Each row is followed by its class.
[-37 -47  30   4  -6 100  68 -31  12  41 -12 -21 -43  13 -38 101 -36 -63
  -2 -28 -21  36  -5  15 -33 -31  -9  -6  -6  -6  99  27 -23  -9 -12 -10
 -13   6  -9 -13  16  14 -27  -3   3  56  34  14  24  -6 -55   4  25  24
  -6 -18  15 -39 -14  17 -29 102 -62 -11 -24  -9 -27  30  41]  <99>
[-35 -28  15   5  -1  50 -27  11  20  35 -12 -11 -56  21 -24  65 -37 -35
  10 -15 -13   2  18   4 -28  10 -19  -7  -8 -22 -12   9 -10  17 -42 -11
 -20  20  -7  -2  28 -14 -33  16  -8  19 -12   6  10   7 -10   7  15  13
  -5  -9  11 -21   5 -19  -4  84 -29  55  50  -9 -33  -3  22]  <100>
[ -1 -13   5  -3   6  88  -2  -3  28  22   2 -11  -1  43 -31  58 -29 -17
  -5   6  -7  43   7 -19   1  10  -7  15 -16  -3   9  86 -32   0 -45   2
   7  29   0 -18  -6   0 -27  10  -9  12  -3   9   2   7 -36  13  11  85
   6  -9  11   6  45  17 -10  16 -32  -1 -13  -5   8  23  39]  <102>
[ -5  17 -17 -28   9   5 -29   2  -9 -40  -8 -34  39 108 -10  -7 -43 -28
  38  -8   2  -7   4  27  71   6  -6  -3   1   7  35 104  -9  10  14 -73
  -3   4  32   2 -57  -2  -9  -5  51 -36  10  11  -6  -1 -79  -3   3 -12
   6  -6   0  -9 -28  28 -28 -31  -6  -4 -67  -4  51  25  23]  <102>
[ 24 -21  18  -7 -11  73  -2 -15   6   1   8  11  58   5 -18 -21  -4 -42
  16   6  19  49  12  -5 -30  23  -2  23  11 -24  -4  47 -27 -18  -1  13
  -8  -4  15  -4 -44  17  19 -26 -13  24  18   0 -19   6 -55   6 -24  34
  47 -18  38   5  21   3  14 -30 -56  12 -26  19  -2  25 -22]  <93>
[ 21 -10  34  -6  -5 -33 -36 -10  23  -9  -4  15 -36  15 -14  22 -20   5
 -29 -11 -23   2  -6 -22 -43 -44   9   5  -9 -10  10   6  -7   1 -21   9
  14  -8   2  -6  19  26  -9  -1   3  15 -41  17 -19  -9 -28  20  13   6
  -6 -31  -4   0 -19 -18 -23  45 -62  -6 -11 -16  -6  -6 -11]  <97>
[-28   8  14   3  24  38 -23  24  26   7 -15  10 -41  48 -20  48  -3 -10
  -4   6  16   5 -14   3  12   7 -11 -21  -4  19  18  35 -20 -10 -35 -21
  38   7 -39 -16  45  -6 -40  19  -4  13   7   5  -5 -14  52   4   6  13
 -17  -8  18 -10  -6  27 -26  80  -9   0  10 -17  12 -10  15]  <102>
[-10 -28  17   7  24  42  -1 -13  15  61  -2  -7 -15 -12 -19   9  -5 -26
  -9 -37  -5  45   5  -6 -37 -11 -22  27   3   0  21   1   6  -2 -11  21
  11 -11  12  -1 -23  30   0   0  21  22  -7   9   1 -38 -71  -3  16  -4
  11 -15  -9 -22  -4  -5   9   2  -9  -4 -33   4 -25  11   6]  <99>
[-39   0  24 -19  -2  26 -46  23  12  11 -20 -11 -14  92 -18  53  -3 -22
 -31  -6  17  12  -4  14  24  24  -3  -3  38  36  30  -5 -51  42  13  12
   9 -20   2 -17   1  27 -34  14   2  -9   9  -6  36   1 -18   5   3   9
 -17  -7  32 -13   8  13 -48  87  15 -22 -32 -27   0   2  19]  <100>
[-38  -9  71  -1 -30 -26 -16   8 -17 -72   7  19  40  25 -14 -16   1 -31
  14  25 -22  12   6  33 -14  15  -8 -18  16 -19   7   8 -22   2  28   5
   6 -59   7   9  18   4   0 -32 -10  37  17   5   2 -11  20 -14  11 -10
 -19 -10  10 -14  10  -2  -4  54 -85 -23  -2  -5   4   5 -49]  <93>
[-37 -31  29  38 -28  10 -14   9  24  41 -18 -11 -16  11 -27  21  10  13
  -5 -22  22   2  -3   0  -8  35 -27   4  -2   0 -43   3 -23  34 -48  21
  15  36  -1   8 -53  29 -29  18   2  21  16  -2  -1   8 -32  12  35  18
  -8 -19  10  -1   9 -11  19   1  16   7 -16  -9  -3  12 -44]  <94>
[  1 -20 -13  14  13  47  17 -28  26  39 -20 -19   4   3  -6   9 -28 -47
 -17 -17   5  -7 -32 -11 -17 -24  -3   6 -47  13  39  42  -6 -19 -44 -43
 -28  51   8  15 -10 -31  14  -3  49  11 -27  14  -3   1 -64   9   3  35
  17 -22 -28  -3 -10 -30  15 -34 -62  45   6  -5  -9  14 -15]  <99>
[-45 -12  40 -25 -12  -3 -50  21  11   4  17  41   3  14 -28  20 -13  -1
 -43   6  15  25   1   7 -11 -82  -6   6  47 -14 113   8 -31   2  31  73
  61 -31   4 -17  15  41 -38   5 -22  47  16  19   1  14 -23   2  31   0
 -46 -13  10 -10  14  19 -41  69 -60 -46 -38 -26   3  -8 -19]  <97>
[-78 -46  32  -6   3  28 -31  -8  29   7  -7  -3  18  98 -33  39 -19  -3
  70 -25 -10 -24 -10 -21  12  -3 -17  21  16   6  22 -14 -28  -8 -23   5
  24  25   8 -22 -12  -5 -55  22   1  57   8  -1  -5   2 -90  -3  39   4
  12 -48  18  10  -3  22  20  10 -20 -19 -22 -23  22  27   8]  <94>
[-66 -12 -36  -1  20  18  31   2   5  31  22  -7  31   5  18  12   2  -9
  23  20 -31  18 -19   4  12   3  10 -29  12  11  63   5 -12  10  -1  29
  -7 -11  46   9  18 -37 -45  40  15  28  23  -4  19 -14 -43  -9   3   6
  -4  26  16 -41  28  -8  24 -10  30 -27  11 -10  13   2  80]  <102>
